Below are the code and all the weights of a small trained network. Each question names an input and a class and asks about switching units off, where a switched-off unit gives its printed mean instead of its output.

import numpy as np


def w(rows, s, z=0):
    codes = np.array(rows[::2]) - 128.0
    scale = np.full(codes.shape[1], s)
    scale[-1] = z or s
    return codes * scale


def f(y):
    return y / 2 * (1 + np.tanh(0.7978845608 * (y + 0.044715 * y**3)))


def log_softmax(a):
    a = a - a.max(-1, keepdims=True)
    return a - np.log(np.exp(a).sum(-1, keepdims=True))


def net(x, mask):
    res = np.array(x, float).reshape(1, 6) / 4 @ E
    y = f(res @ A[0][:, :-1].T + A[0][:, -1])
    res = res + np.where(mask, y, B[0][:, -1]) @ B[0][:, :-1]
    return log_softmax(res[-1] @ U[:, :-1].T + U[:, -1])


A, B = {}, {}
E = w([
[113,206,187,159,190,144],'x0',
[152,156,112,125,108,142],'x1',
[160,136,130,46,188,163],'x2',
[200,148,139,117,118,4],'x3',
[105,136,128,115,114,117],'x4',
[117,103,157,129,137,125],'x5',
],0.014)
A[0] = w([
[171,83,133,9,136,142,166],'N1',
[150,146,98,103,120,82,153],'N2',
[151,54,104,94,88,136,246],'N3',
[88,106,83,89,85,184,164],'N4',
[129,152,154,62,149,156,173],'N5',
[120,175,111,78,196,198,172],'N6',
[99,136,162,206,72,157,199],'N7',
[159,82,91,107,89,119,194],'N8',
[140,113,91,58,135,132,138],'N9',
[145,61,131,45,100,135,143],'N10',
[121,209,195,226,138,108,176],'N11',
[88,115,110,139,109,210,254],'N12',
[147,99,146,170,77,102,164],'N13',
[75,171,157,146,130,113,161],'N14',
[114,181,145,78,179,122,156],'N15',
[103,127,150,150,178,135,158],'N16',
[144,161,173,92,178,151,114],'N17',
[128,185,143,93,129,118,130],'N18',
[146,170,163,147,134,68,160],'N19',
[125,128,145,186,107,94,194],'N20',
[103,184,163,188,132,137,175],'N21',
[131,170,170,134,171,38,144],'N22',
[151,158,135,112,135,74,156],'N23',
[86,80,153,137,92,90,176],'N24',
[133,75,82,168,76,114,201],'N25',
[116,77,112,159,131,168,180],'N26',
[119,127,123,109,127,173,131],'N27',
[108,100,118,106,102,71,178],'N28',
[124,162,141,210,185,149,157],'N29',
[215,132,167,115,127,65,173],'N30',
[106,118,115,117,180,165,165],'N31',
[83,189,130,213,103,106,194],'N32',
[121,124,151,129,83,103,191],'N33',
[125,166,153,64,144,159,171],'N34',
[118,170,140,156,129,118,142],'N35',
[119,86,100,118,83,121,190],'N36',
[156,167,114,104,139,157,138],'N37',
[98,110,119,189,135,139,174],'N38',
],0.013,0.0066)
B[0] = w([
[90,37,65,98,228,38,215],'N1',
[174,96,136,162,162,61,176],'N2',
[174,29,4,189,148,100,224],'N3',
[94,85,83,172,154,172,214],'N4',
[21,41,174,159,125,73,194],'N5',
[9,52,176,155,120,131,243],'N6',
[123,185,59,72,73,215,206],'N7',
[182,6,94,159,141,114,199],'N8',
[75,89,80,119,178,64,175],'N9',
[109,86,77,142,192,90,198],'N10',
[185,222,167,62,122,181,243],'N11',
[10,86,67,123,107,216,253],'N12',
[248,138,160,182,41,133,181],'N13',
[140,160,156,75,121,218,177],'N14',
[88,32,241,95,126,58,195],'N15',
[86,176,143,129,64,153,176],'N16',
[118,110,183,134,117,104,193],'N17',
[117,105,191,138,158,94,161],'N18',
[156,220,222,145,156,84,202],'N19',
[217,204,183,142,82,179,186],'N20',
[124,186,161,16,72,185,205],'N21',
[186,160,188,110,184,93,216],'N22',
[189,144,189,89,160,65,186],'N23',
[185,132,72,111,69,105,180],'N24',
[177,126,92,211,77,162,208],'N25',
[69,114,45,105,157,220,192],'N26',
[73,97,117,176,111,113,172],'N27',
[222,113,106,197,129,146,181],'N28',
[97,172,171,76,87,134,207],'N29',
[165,177,162,119,151,2,225],'N30',
[7,113,142,151,83,131,194],'N31',
[171,229,139,99,61,164,212],'N32',
[193,177,89,182,105,114,167],'N33',
[31,83,179,162,161,115,194],'N34',
[132,165,176,103,130,173,162],'N35',
[165,70,93,177,136,142,190],'N36',
[61,93,186,145,130,101,164],'N37',
[131,146,92,127,81,168,175],'N38',
],0.0055,0.015)
U = w([
[149,113,58,175,75,198,165],'0',
[101,197,113,76,108,188,158],'1',
[91,98,77,170,203,135,156],'2',
[90,84,218,163,96,153,126],'3',
[210,135,136,249,106,118,179],'4',
[189,194,170,117,137,134,102],'5',
[156,110,91,103,198,48,137],'6',
[120,150,200,116,197,79,6],'7',
],0.011,0.0026)

Each question gives the input, the list of numbers given to net, and the class t.
The units are the neurons (one row each of A and B). Each row of codes is followed by its name. A weight is (code - 128) times the scale printed after its matrix; where a second scale follows, it is the last column's (A, B and U).
mask holds one flag per neuron, in row order. A switched-off neuron (its flag False) gives its mean, the last column of its row in B, instead of its output. The means were averaged over made-up inputs and are rounded, as every weight is.
A unit's drop is (log p(t) with every unit on - log p(t) with that unit switched off) / (log p(t) with every unit on - log p(t) with every unit switched off).
The circuit of an input: a set's keep is (log p(t) with only the set's units on - log p(t) with every unit switched off) / (log p(t) with every unit on - log p(t) with every unit switched off). Starting from the 12 units with the biggest drops (on a tie, the unit counted first), units are removed one at a time, each time the one whose removal leaves the highest keep (on an exact tie, the one counted first), for as long as the keep stays at least 0.8.
circuit, biggest first: the units of the circuit, biggest drop first
unit that matters most: the unit with the biggest drop
top k neurons: the k neurons with the biggest drops, biggest first
drop when u is switched off: that unit's drop, to one decimal
input [1,6,5,-6,2,-2], class 3: circuit, biggest first => N6
input [1,-8,8,3,1,-8], class 7: top 2 neurons => N3; N15
input [8,0,0,-4,4,4], class 1: circuit, biggest first => N11; N21
input [-8,4,-6,1,-2,1], class 4: top 2 neurons => N13; N12
input [1,0,3,6,4,-2], class 7: top 2 neurons => N3; N19
input [-7,7,1,-1,-7,6], class 2: top 2 neurons => N1; N10
input [-8,-8,-8,0,8,-4], class 0: top 2 neurons => N7; N30
input [-8,1,0,3,-5,4], class 4: top 2 neurons => N25; N13
input [0,3,-8,2,7,1], class 4: top 4 neurons => N25; N13; N28; N33
input [-7,-4,0,2,0,3], class 4: top 2 neurons => N25; N28
input [1,3,-1,-3,-8,-6], class 1: top 2 neurons => N3; N8
input [-7,6,0,1,4,2], class 4: top 2 neurons => N25; N12
input [-2,0,-2,0,-2,0], class 0: drop when N30 is switched off => 0.3
input [8,4,-3,0,7,-6], class 1: unit that matters most => N21
input [8,-1,4,0,-5,-3], class 3: drop when N6 is switched off => 0.5
input [-6,-4,0,1,-1,7], class 4: drop when N25 is switched off => 0.2
